Here is a tiny trained network, its code and every weight. The questions are about switching its units off for an input and a class, where a switched-off unit gives its printed mean instead of its output.

import numpy as np


def w(rows, s, z=0):
    codes = np.array(rows[::2]) - 128.0
    scale = np.full(codes.shape[1], s)
    scale[-1] = z or s
    return codes * scale


def f(y):
    return y / 2 * (1 + np.tanh(0.7978845608 * (y + 0.044715 * y**3)))


def log_softmax(a):
    a = a - a.max(-1, keepdims=True)
    return a - np.log(np.exp(a).sum(-1, keepdims=True))


def net(x, mask):
    res = np.array(x, float).reshape(1, 4) / 4 @ E
    y = f(res @ A[0][:, :-1].T + A[0][:, -1])
    res = res + np.where(mask, y, B[0][:, -1]) @ B[0][:, :-1]
    return log_softmax(res[-1] @ U[:, :-1].T + U[:, -1])


A, B = {}, {}
E = w([
[148,135,90],'x0',
[143,95,10],'x1',
[98,212,102],'x2',
[243,180,136],'x3',
],0.011)
A[0] = w([
[180,222,26,255],'N1',
[184,116,178,156],'N2',
[94,236,162,144],'N3',
[36,137,254,236],'N4',
[137,135,231,160],'N5',
[175,111,171,130],'N6',
],0.0099,0.0064)
B[0] = w([
[75,130,177,244],'N1',
[199,81,121,167],'N2',
[209,203,180,185],'N3',
[103,181,7,249],'N4',
[169,137,13,193],'N5',
[175,110,122,153],'N6',
],0.013,0.012)
U = w([
[48,7,121,203],'0',
[126,168,224,130],'1',
[80,171,108,140],'2',
[190,111,95,61],'3',
[163,49,205,152],'4',
[187,115,138,129],'5',
[130,103,152,2],'6',
],0.012,0.01)

Each question gives the input, the list of numbers given to net, and the class t.
The units are the neurons (one row each of A and B). Each row of codes is followed by its name. A weight is (code - 128) times the scale printed after its matrix; where a second scale follows, it is the last column's (A, B and U).
mask holds one flag per neuron, in row order. A switched-off neuron (its flag False) gives its mean, the last column of its row in B, instead of its output. The means were averaged over made-up inputs and are rounded, as every weight is.
A unit's drop is (log p(t) with every unit on - log p(t) with that unit switched off) / (log p(t) with every unit on - log p(t) with every unit switched off).
The circuit of an input: a set's keep is (log p(t) with only the set's units on - log p(t) with every unit switched off) / (log p(t) with every unit on - log p(t) with every unit switched off). Starting from all 6 units, units are removed one at a time, each time the one whose removal leaves the highest keep (on an exact tie, the one counted first), for as long as the keep stays at least 0.8.
units of the circuit, in order: the units of the circuit, biggest drop first
k most important neurons: the k neurons with the biggest drops, biggest first
drop when u is switched off: that unit's drop, to one decimal
input [-2,-6,-6,8], class 3: units of the circuit, in order -> [N5]
input [4,-8,6,7], class 5: 2 most important neurons -> [N5, N3]
input [4,7,6,-5], class 0: 2 most important neurons -> [N4, N3]
input [-3,6,-8,7], class 4: units of the circuit, in order -> [N4, N5]
input [1,7,6,-7], class 0: 2 most important neurons -> [N4, N3]
input [5,5,-4,5], class 4: 3 most important neurons -> [N4, N5, N1]
input [7,4,-8,3], class 4: 2 most important neurons -> [N4, N5]
input [-4,-3,2,3], class 3: 2 most important neurons -> [N5, N1]
input [6,-5,-4,-2], class 3: 2 most important neurons -> [N1, N5]
input [-1,-1,2,2], class 1: 2 most important neurons -> [N4, N5]
input [-4,7,5,-1], class 0: units of the circuit, in order -> [N4, N3]
input [-3,6,0,6], class 0: 3 most important neurons -> [N3, N1, N4]
input [-3,-8,-8,-4], class 2: 2 most important neurons -> [N4, N3]
input [2,-3,5,2], class 1: units of the circuit, in order -> [N3, N4]
input [7,7,4,6], class 2: units of the circuit, in order -> [N1]
input [-2,3,-1,2], class 4: drop when N5 is switched off -> 0.2
input [8,-1,-3,5], class 4: drop when N5 is switched off -> 0.1
input [0,-8,-4,3], class 3: drop when N5 is switched off -> 0.1
